Each row has a name. Each question is about the rows just above it. Places in a row count from 1.

z241: [ 19.9   1.3 -52.5 -43.3   6.6  -8.6   2.8  24.3  42.6  55.7 -86.2  52.2
  16.5  11.7   1.5 -33.8  24.6  10.5 -23.4 -26.8   9.8 -21.8  -3.7 -12.4
  39.5  39.8  26.4   1.9 -22.7 -13.2 -13.9  68.8   0.0  -5.7]
z961: [-45.3 -13.8  38.2   1.1 -55.6  13.0 -11.5 -39.3  34.6  34.5 -27.4  -6.8
  13.5 -24.1  38.9  -5.1 -29.0  21.9 -62.1  10.5 -24.3 -12.2  10.2 -17.0
  22.9  39.8  58.0  19.5 -13.6 -23.0  23.3  27.0  19.5  17.3]
z25: [-54.2   3.0  67.0  10.0 -26.7  21.2  14.2 -39.3  31.9  21.8  -4.6   4.1
   4.3  -4.8  40.6 -31.6 -32.4  21.9 -68.9  -8.2  -8.8 -16.1  12.0 -23.5
  33.9  23.8  49.7  22.5 -20.1 -13.2  14.7  33.6  21.3  17.3]
z908: [-54.2   3.0  67.0  10.0 -26.7  21.2  14.2 -39.3  31.9  21.8  -4.6   4.1
   7.4  -4.8  40.6 -31.6 -32.4  21.9 -68.9  -8.2  -8.8 -16.1  12.0 -23.5
  33.9  23.8  49.7  22.5 -20.1 -13.2  14.7  33.6  21.3  17.3]
z938: [ 36.4 -25.6 -52.5  10.0 -26.6  21.2  -0.1  19.4  18.5  49.3 -37.2  19.4
  48.5  36.4  -3.6 -17.8  34.6  33.2  -7.5 -26.8  28.4 -23.7   1.5 -17.9
  13.7  69.4  36.4  13.6  -7.1 -24.6 -36.8  68.8  -0.1  -5.7]
z32: [ 37.7 -54.2 -15.4 -34.4  26.6 -76.2  51.4  19.4  -0.3  53.6 -47.0   1.9
  -9.4 -32.4  13.4 -12.5  17.9 -19.6 -16.6  -9.9  22.2 -69.8  51.8 -17.9
  13.7  10.1  23.1 -24.6  20.2 -23.0  -5.3 -12.6 -10.8 -30.6]
Go on from [-45.3 -13.8  38.2   1.1 -55.6] to the end of its row.	[ 13.0 -11.5 -39.3  34.6  34.5 -27.4  -6.8  13.5 -24.1  38.9  -5.1 -29.0
  21.9 -62.1  10.5 -24.3 -12.2  10.2 -17.0  22.9  39.8  58.0  19.5 -13.6
 -23.0  23.3  27.0  19.5  17.3]
The rest of the row after [ 34.6  34.5 -27.4  -6.8]:	[ 13.5 -24.1  38.9  -5.1 -29.0  21.9 -62.1  10.5 -24.3 -12.2  10.2 -17.0
  22.9  39.8  58.0  19.5 -13.6 -23.0  23.3  27.0  19.5  17.3]
Table of tags by key:
[36.3] -> z606
[58.1] -> z416
[58.0] -> z228
[36.4] -> z140
Join z938 by its entry at place 27:	z140
The row with [-54.2   3.0  67.0  10.0 -26.7  21.2  14.2 -39.3  31.9  21.8  -4.6   4.1
   4.3  -4.8  40.6 -31.6 -32.4  21.9 -68.9  -8.2  -8.8 -16.1  12.0 -23.5
  33.9  23.8  49.7  22.5 -20.1 -13.2  14.7  33.6  21.3  17.3] is	z25
Which row holds [-54.2   3.0  67.0  10.0 -26.7  21.2  14.2 -39.3  31.9  21.8  -4.6   4.1
   7.4  -4.8  40.6 -31.6 -32.4  21.9 -68.9  -8.2  -8.8 -16.1  12.0 -23.5
  33.9  23.8  49.7  22.5 -20.1 -13.2  14.7  33.6  21.3  17.3]?	z908
Where do [ 37.7 -54.2 -15.4 -34.4  26.6 -76.2  51.4  19.4  -0.3  53.6 -47.0   1.9
  -9.4 -32.4  13.4 -12.5  17.9 -19.6 -16.6  -9.9  22.2 -69.8  51.8 -17.9
  13.7  10.1  23.1 -24.6  20.2 -23.0  -5.3 -12.6 -10.8 -30.6] appear?	z32
Where do [-45.3 -13.8  38.2   1.1 -55.6  13.0 -11.5 -39.3  34.6  34.5 -27.4  -6.8
  13.5 -24.1  38.9  -5.1 -29.0  21.9 -62.1  10.5 -24.3 -12.2  10.2 -17.0
  22.9  39.8  58.0  19.5 -13.6 -23.0  23.3  27.0  19.5  17.3] appear?	z961

